Below are the code and all the weights of a small trained network. Each question names an input and a class and asks about switching units off, where a switched-off unit gives its printed mean instead of its output.

import numpy as np


def w(rows, s, z=0):
    codes = np.array(rows[::2]) - 128.0
    scale = np.full(codes.shape[1], s)
    scale[-1] = z or s
    return codes * scale


def norm(h):
    return h / np.sqrt((h * h).mean(-1, keepdims=True) + 1e-5)


def f(y):
    return y / 2 * (1 + np.tanh(0.7978845608 * (y + 0.044715 * y**3)))


def log_softmax(a):
    a = a - a.max(-1, keepdims=True)
    return a - np.log(np.exp(a).sum(-1, keepdims=True))


def net(x, mask):
    res = np.array(x, float).reshape(1, 2) / 4 @ E
    u = 0
    for l in range(4):
        y = f(norm(res) @ A[l][:, :-1].T + A[l][:, -1])
        res = res + np.where(mask[u : u + 5], y, B[l][:, -1]) @ B[l][:, :-1]
        u += 5
    return log_softmax(norm(res)[-1] @ U[:, :-1].T + U[:, -1])


A, B = {}, {}
E = w([
[20,123,13,219,157,18,54],'x0',
[57,123,91,8,112,174,78],'x1',
],0.011)
A[0] = w([
[150,100,170,87,117,166,254,90],'L0N0',
[156,82,117,96,83,152,123,68],'L0N1',
[76,81,27,182,138,45,117,38],'L0N2',
[48,62,122,135,146,137,76,113],'L0N3',
[31,135,117,209,214,111,75,2],'L0N4',
],0.009,0.0053)
B[0] = w([
[124,131,156,120,111,64,147,218],'L0N0',
[128,97,143,121,134,145,82,136],'L0N1',
[116,201,184,175,71,99,108,254],'L0N2',
[153,162,115,189,76,160,188,189],'L0N3',
[105,113,250,160,87,100,127,215],'L0N4',
],0.014,0.0081)
A[1] = w([
[113,113,86,94,179,76,46,149],'L1N0',
[15,105,148,96,193,138,106,62],'L1N1',
[39,95,196,140,175,115,42,4],'L1N2',
[143,99,111,220,189,59,194,138],'L1N3',
[210,112,242,2,168,104,131,119],'L1N4',
],0.009,0.0037)
B[1] = w([
[96,109,140,222,47,98,77,118],'L1N0',
[132,153,85,212,111,150,179,123],'L1N1',
[86,210,146,112,106,58,103,136],'L1N2',
[244,108,94,181,254,190,41,183],'L1N3',
[27,149,245,10,138,37,209,255],'L1N4',
],0.0077,0.0096)
A[2] = w([
[183,159,136,167,101,233,156,24],'L2N0',
[125,166,176,110,57,134,119,145],'L2N1',
[159,63,72,219,189,169,73,5],'L2N2',
[230,123,189,181,252,108,179,76],'L2N3',
[114,102,107,65,156,192,132,102],'L2N4',
],0.011,0.0021)
B[2] = w([
[95,94,130,101,137,214,120,133],'L2N0',
[93,61,40,143,134,119,190,254],'L2N1',
[174,129,66,8,70,194,91,150],'L2N2',
[103,110,85,207,169,122,76,245],'L2N3',
[150,81,188,142,196,118,93,150],'L2N4',
],0.012,0.0074)
A[3] = w([
[197,109,153,133,139,111,152,2],'L3N0',
[73,76,194,145,126,201,85,146],'L3N1',
[143,123,196,250,110,27,94,26],'L3N2',
[128,172,173,162,62,43,55,125],'L3N3',
[161,135,78,136,133,179,142,161],'L3N4',
],0.011,0.0024)
B[3] = w([
[60,149,83,143,63,109,99,129],'L3N0',
[154,141,94,158,145,107,117,143],'L3N1',
[157,248,111,213,220,69,163,248],'L3N2',
[149,81,123,139,183,116,174,205],'L3N3',
[178,74,168,101,130,138,118,129],'L3N4',
],0.014,0.015)
U = w([
[216,144,108,63,34,196,67,75],'0',
[155,149,121,105,86,133,94,2],'1',
[211,56,71,140,214,205,44,195],'2',
[143,178,145,113,73,134,69,27],'3',
[138,156,159,116,90,135,63,33],'4',
[130,211,121,238,207,54,155,207],'5',
[75,69,230,52,148,91,185,184],'6',
[82,101,43,154,4,179,127,161],'7',
],0.016,0.0067)

Each question gives the input, the list of numbers given to net, and the class t.
The units are the neurons (one row each of A and B). Each row of codes is followed by its name. A weight is (code - 128) times the scale printed after its matrix; where a second scale follows, it is the last column's (A, B and U).
mask holds one flag per neuron, layer by layer. A switched-off neuron (its flag False) gives its mean, the last column of its row in B, instead of its output. The means were averaged over made-up inputs and are rounded, as every weight is.
A unit's drop is (log p(t) with every unit on - log p(t) with that unit switched off) / (log p(t) with every unit on - log p(t) with every unit switched off).
The circuit of an input: a set's keep is (log p(t) with only the set's units on - log p(t) with every unit switched off) / (log p(t) with every unit on - log p(t) with every unit switched off). Starting from the 12 units with the biggest drops (on a tie, the unit counted first), units are removed one at a time, each time the one whose removal leaves the highest keep (on an exact tie, the one counted first), for as long as the keep stays at least 0.8.
circuit, biggest first: the units of the circuit, biggest drop first
top k neurons: the k neurons with the biggest drops, biggest first
k most important neurons of layer l: the k neurons of layer l with the biggest drops, biggest first
drop of u: that unit's drop, to one decimal
input [-1,8], class 2: top neuron => [L0N4]
input [-1,3], class 6: circuit, biggest first => [L3N2, L0N2]
input [1,5], class 2: circuit, biggest first => [L1N4, L0N2, L3N2]
input [1,2], class 7: 2 most important neurons of layer 0 => [L0N3, L0N0]
input [2,4], class 7: top 2 neurons => [L3N2, L0N3]
input [0,4], class 2: top 3 neurons => [L1N4, L0N2, L3N2]
input [0,0], class 0: 4 most important neurons of layer 0 => [L0N0, L0N4, L0N2, L0N3]
input [-1,-7], class 2: top 2 neurons => [L1N3, L0N4]
input [-1,-8], class 2: top 3 neurons => [L1N3, L2N2, L0N4]
input [-1,4], class 6: top 4 neurons => [L3N2, L0N2, L1N3, L2N3]
input [1,3], class 7: top 2 neurons => [L3N2, L1N3]
input [-1,7], class 2: 2 most important neurons of layer 0 => [L0N4, L0N0]
input [-1,-5], class 2: top 2 neurons => [L1N3, L0N4]
input [0,-8], class 2: top neuron => [L2N2]
input [0,8], class 2: drop of L0N2 => 0.2
input [-3,0], class 6: drop of L1N4 => 0.0
input [-2,0], class 6: drop of L3N2 => 0.1
input [1,-5], class 2: 2 most important neurons of layer 1 => [L1N4, L1N3]
